Below is a small trained network, with its code and all its weights. Each question gives an input and a target symbol and asks what happens when units are switched off, that is, made to give their printed mean instead of their output.

import numpy as np


def w(rows, s, z=0):
    codes = np.array(rows[::2]) - 128.0
    scale = np.full(codes.shape[1], s)
    scale[-1] = z or s
    return codes * scale


def f(y):
    return y / 2 * (1 + np.tanh(0.7978845608 * (y + 0.044715 * y**3)))


def softmax(a):
    e = np.exp(a - a.max(-1, keepdims=True))
    return e / e.sum(-1, keepdims=True)


def log_softmax(a):
    a = a - a.max(-1, keepdims=True)
    return a - np.log(np.exp(a).sum(-1, keepdims=True))


def net(x, mask):
    ids = ['αβγδεζηθλπστφψω'.index(c) for c in x.split()]
    T = len(ids)
    res = E[ids] + P[:T]
    u = 0
    for l in range(2):
        r = res
        for j in range(3):
            rows = slice(3 * j, 3 * j + 3)
            q, k, v = (r @ M[l][rows].T for M in (Q, K, V))
            z = softmax(np.where(np.tri(T) > 0, q @ k.T / 3**0.5, -1e9)) @ v
            o = O[l][rows]
            res = res + np.where(mask[u + j], z, o[:, -1]) @ o[:, :-1]
        u += 3
        y = f(res @ A[l][:, :-1].T + A[l][:, -1])
        res = res + np.where(mask[u : u + 12], y, B[l][:, -1]) @ B[l][:, :-1]
        u += 12
    return log_softmax(res[-1] @ U[:, :-1].T + U[:, -1])


Q, K, V, O, A, B = {}, {}, {}, {}, {}, {}
E = w([
[125,76,154,200,184,95,213],'α',
[92,55,122,69,84,56,89],'β',
[133,62,63,166,144,51,75],'γ',
[28,156,113,106,153,66,161],'δ',
[59,39,83,154,32,139,156],'ε',
[209,50,169,161,70,120,125],'ζ',
[191,184,146,175,115,99,119],'η',
[66,189,158,142,62,151,196],'θ',
[86,26,201,62,57,126,189],'λ',
[175,171,232,149,115,146,179],'π',
[94,181,89,168,135,100,122],'σ',
[90,88,203,77,182,234,39],'τ',
[121,200,141,129,158,52,131],'φ',
[147,139,111,170,1,169,103],'ψ',
[185,149,195,78,141,48,104],'ω',
],0.0091)
P = w([
[186,161,54,74,142,155,232],'0',
[144,133,123,90,114,101,160],'1',
[108,114,169,137,107,92,136],'2',
[85,102,207,159,101,84,112],'3',
[68,90,233,192,97,85,87],'4',
[57,82,255,216,84,85,77],'5',
],0.0065)
Q[0] = w([
[80,119,149,199,158,69,140],'L0H1',
[106,137,10,5,141,178,168],'L0H1',
[186,180,89,95,188,171,177],'L0H1',
[104,99,185,132,118,112,143],'L0H2',
[179,158,86,176,129,98,148],'L0H2',
[168,149,76,153,140,107,131],'L0H2',
[103,114,200,159,121,74,121],'L0H3',
[247,207,2,72,217,159,164],'L0H3',
[53,103,204,170,91,94,92],'L0H3',
],0.0098)
K[0] = w([
[111,115,213,140,90,134,60],'L0H1',
[194,133,100,91,155,174,158],'L0H1',
[147,106,73,78,101,151,153],'L0H1',
[130,144,167,104,114,156,107],'L0H2',
[129,131,128,174,43,3,194],'L0H2',
[130,136,104,163,98,45,177],'L0H2',
[82,119,164,134,139,139,68],'L0H3',
[154,134,102,109,88,72,184],'L0H3',
[102,104,178,135,164,179,60],'L0H3',
],0.011)
V[0] = w([
[133,92,229,57,95,136,114],'L0H1',
[85,145,176,58,121,151,114],'L0H1',
[78,115,102,145,38,243,94],'L0H1',
[183,136,110,174,52,61,159],'L0H2',
[179,153,47,148,103,63,177],'L0H2',
[161,182,79,168,67,58,178],'L0H2',
[105,94,217,170,158,44,127],'L0H3',
[66,119,96,159,3,124,121],'L0H3',
[160,103,194,58,83,185,157],'L0H3',
],0.0068)
O[0] = w([
[138,159,49,188,146,71,151,193],'L0H1',
[172,105,77,178,154,93,123,97],'L0H1',
[127,112,158,141,255,106,95,43],'L0H1',
[107,131,187,128,109,85,168,144],'L0H2',
[136,119,162,81,122,93,172,106],'L0H2',
[131,108,183,108,112,90,166,104],'L0H2',
[102,155,137,179,56,92,83,251],'L0H3',
[174,156,205,152,201,82,133,91],'L0H3',
[132,153,53,185,169,136,128,208],'L0H3',
],0.0078,0.0027)
A[0] = w([
[45,177,176,56,113,118,175,189],'L0N1',
[51,209,179,78,116,30,106,204],'L0N2',
[32,220,204,107,119,96,153,189],'L0N3',
[136,158,215,159,61,184,189,236],'L0N4',
[156,15,197,140,75,141,176,239],'L0N5',
[119,70,196,98,3,136,116,180],'L0N6',
[124,41,130,157,81,69,66,253],'L0N7',
[11,66,131,181,102,110,213,212],'L0N8',
[139,211,142,182,48,131,131,245],'L0N9',
[109,157,86,126,146,229,85,213],'L0N10',
[75,113,63,117,153,198,49,239],'L0N11',
[11,101,71,113,101,79,155,224],'L0N12',
],0.0064,0.0028)
B[0] = w([
[53,193,171,66,138,104,125,176],'L0N1',
[91,216,147,136,80,26,35,193],'L0N2',
[66,231,189,130,90,91,109,193],'L0N3',
[152,164,190,126,89,221,188,224],'L0N4',
[162,29,176,118,89,176,186,242],'L0N5',
[159,60,165,74,29,195,101,225],'L0N6',
[173,14,107,148,87,50,47,233],'L0N7',
[61,96,112,186,42,121,212,254],'L0N8',
[208,216,102,163,22,187,119,211],'L0N9',
[89,140,106,127,115,252,65,167],'L0N10',
[89,144,65,137,154,198,47,187],'L0N11',
[1,125,23,128,109,47,140,199],'L0N12',
],0.005,0.0068)
Q[1] = w([
[41,120,131,240,104,118,195],'L1H1',
[134,73,180,179,73,68,26],'L1H1',
[89,185,98,232,123,168,156],'L1H1',
[107,253,195,191,104,120,120],'L1H2',
[137,10,119,190,82,134,122],'L1H2',
[156,209,126,13,179,130,137],'L1H2',
[153,82,101,135,154,162,245],'L1H3',
[47,104,48,72,199,157,61],'L1H3',
[1,109,135,175,115,113,112],'L1H3',
],0.0047)
K[1] = w([
[119,139,161,160,120,159,2],'L1H1',
[121,127,195,251,100,100,132],'L1H1',
[119,106,67,170,135,165,37],'L1H1',
[133,92,205,220,93,46,140],'L1H2',
[92,156,106,178,99,164,47],'L1H2',
[140,107,115,42,165,113,216],'L1H2',
[158,166,103,38,147,74,120],'L1H3',
[138,140,67,46,152,241,157],'L1H3',
[150,140,140,184,167,169,59],'L1H3',
],0.0057)
V[1] = w([
[34,185,124,144,156,144,180],'L1H1',
[23,98,76,105,141,95,81],'L1H1',
[176,1,143,166,135,126,160],'L1H1',
[121,148,140,127,135,247,127],'L1H2',
[217,230,180,140,119,126,137],'L1H2',
[83,218,139,118,123,124,98],'L1H2',
[47,103,134,120,97,62,190],'L1H3',
[116,105,129,123,142,154,227],'L1H3',
[147,47,128,179,127,129,110],'L1H3',
],0.0065)
O[1] = w([
[198,40,192,235,73,155,26,133],'L1H1',
[249,151,168,107,116,225,172,164],'L1H1',
[95,254,153,101,140,68,74,128],'L1H1',
[81,92,158,149,179,55,39,253],'L1H2',
[62,23,76,143,102,120,177,27],'L1H2',
[164,25,164,129,201,147,165,153],'L1H2',
[217,136,138,152,125,100,125,203],'L1H3',
[157,171,144,220,59,83,15,120],'L1H3',
[126,188,143,46,136,100,110,185],'L1H3',
],0.0059,0.004)
A[1] = w([
[7,107,164,44,112,106,206,226],'L1N1',
[95,64,56,123,77,84,176,188],'L1N2',
[181,88,97,211,98,145,199,208],'L1N3',
[176,68,140,76,94,209,198,158],'L1N4',
[69,202,119,145,169,68,102,232],'L1N5',
[254,108,179,173,160,92,154,194],'L1N6',
[175,222,157,123,83,150,245,109],'L1N7',
[136,123,56,145,162,170,50,253],'L1N8',
[124,123,102,119,98,188,174,129],'L1N9',
[134,153,142,98,69,97,47,96],'L1N10',
[142,55,218,108,141,38,106,169],'L1N11',
[67,219,30,174,106,82,86,164],'L1N12',
],0.0072,0.0045)
B[1] = w([
[2,163,110,77,154,178,118,231],'L1N1',
[109,108,42,179,126,198,136,239],'L1N2',
[187,69,92,108,118,131,131,241],'L1N3',
[150,188,148,20,169,244,147,165],'L1N4',
[115,210,139,153,247,142,204,160],'L1N5',
[202,141,157,91,210,80,188,187],'L1N6',
[146,188,98,56,109,76,52,255],'L1N7',
[151,131,161,103,135,62,93,252],'L1N8',
[153,199,170,77,116,175,116,147],'L1N9',
[137,132,160,194,105,174,77,226],'L1N10',
[90,130,196,157,186,162,183,244],'L1N11',
[194,178,84,227,186,198,127,188],'L1N12',
],0.0075,0.0087)
U = w([
[157,21,162,193,174,118,185,216],'α',
[145,109,66,143,170,89,107,247],'β',
[14,115,188,134,196,97,180,146],'γ',
[74,218,74,164,161,148,147,148],'δ',
[102,49,14,226,96,145,121,63],'ε',
[159,182,247,133,200,42,129,77],'ζ',
[185,158,52,34,116,32,117,228],'η',
[135,138,122,113,127,243,173,15],'θ',
[6,52,107,88,105,119,136,198],'λ',
[229,140,165,98,146,164,152,4],'π',
[95,124,185,98,148,183,184,144],'σ',
[80,169,192,6,135,131,76,108],'τ',
[131,130,2,81,79,136,133,116],'φ',
[159,107,178,183,30,120,35,104],'ψ',
[219,155,35,180,153,59,125,99],'ω',
],0.0062,0.0028)

Each question gives the input, a string of symbols that net reads in full, and the target symbol t.
The units are the heads (3 rows each of Q, K, V and O) and the neurons (one row each of A and B). Each row of codes is followed by its name. A weight is (code - 128) times the scale printed after its matrix; where a second scale follows, it is the last column's (O, A, B and U).
mask holds one flag per unit, layer by layer, with each layer's heads first. A switched-off unit (its flag False) gives its mean, the last column of its rows in O or B, instead of its output. The means were averaged over made-up inputs and are rounded, as every weight is.
A unit's drop is (log p(t) with every unit on - log p(t) with that unit switched off) / (log p(t) with every unit on - log p(t) with every unit switched off).
The circuit of an input: a set's keep is (log p(t) with only the set's units on - log p(t) with every unit switched off) / (log p(t) with every unit on - log p(t) with every unit switched off). Starting from the 12 units with the biggest drops (on a tie, the unit counted first), units are removed one at a time, each time the one whose removal leaves the highest keep (on an exact tie, the one counted first), for as long as the keep stays at least 0.8.
units of the circuit, in order: the units of the circuit, biggest drop first
unit that matters most: the unit with the biggest drop
top k neurons: the k neurons with the biggest drops, biggest first
k most important neurons of layer l: the k neurons of layer l with the biggest drops, biggest first
which heads matter: for each layer, one digit per head in row order, 1 if its drop is at least 0.15 and else 0, layers parted by /
input α α α λ τ δ, target δ: units of the circuit, in order	L0N12, L1N12, L1N5
input ζ α ω, target ψ: unit that matters most	L0H1
input α ζ δ ε, target π: 3 most important neurons of layer 0	L0N2, L0N3, L0N5
input α ε θ φ π, target θ: units of the circuit, in order	L1H2, L1N4, L0N4, L1N8
input λ α ζ φ ζ, target θ: units of the circuit, in order	L1H2, L0N2, L1N4, L0N5
input α α δ, target ψ: which heads matter	000 / 101
input γ β α α σ ε, target σ: which heads matter	101 / 011
input ζ α α γ φ, target τ: 2 most important neurons of layer 1	L1N7, L1N1
input σ ε α α, target ψ: which heads matter	101 / 111
input α β θ, target η: which heads matter	000 / 011
input τ θ π α α, target α: 4 most important neurons of layer 0	L0N11, L0N10, L0N7, L0N5
input ζ α φ β γ δ, target τ: which heads matter	001 / 111
input ω ζ λ φ, target ω: which heads matter	100 / 010
input γ η ψ ζ, target γ: most important neuron of layer 1	L1N11
input θ η δ, target λ: top 2 neurons	L0N12, L1N1
input α α π γ, target ε: which heads matter	000 / 110
input α δ α, target π: 2 most important neurons of layer 1	L1N4, L1N6
input τ ζ θ α π γ, target γ: which heads matter	010 / 011
input ψ σ α, target σ: top 3 neurons	L1N4, L0N5, L1N11
input α η θ ζ θ, target δ: which heads matter	000 / 110
input α α ζ ζ, target δ: which heads matter	001 / 110
input ζ ζ α λ, target ψ: top 2 neurons	L1N10, L0N8
input π δ ζ, target π: 3 most important neurons of layer 0	L0N2, L0N3, L0N5
input α α φ η ζ, target λ: which heads matter	101 / 110
input τ π θ ε ζ π, target π: top 2 neurons	L0N11, L0N10
input α ε δ, target ζ: unit that matters most	L1H3
input θ γ δ β γ ε, target τ: unit that matters most	L1H2
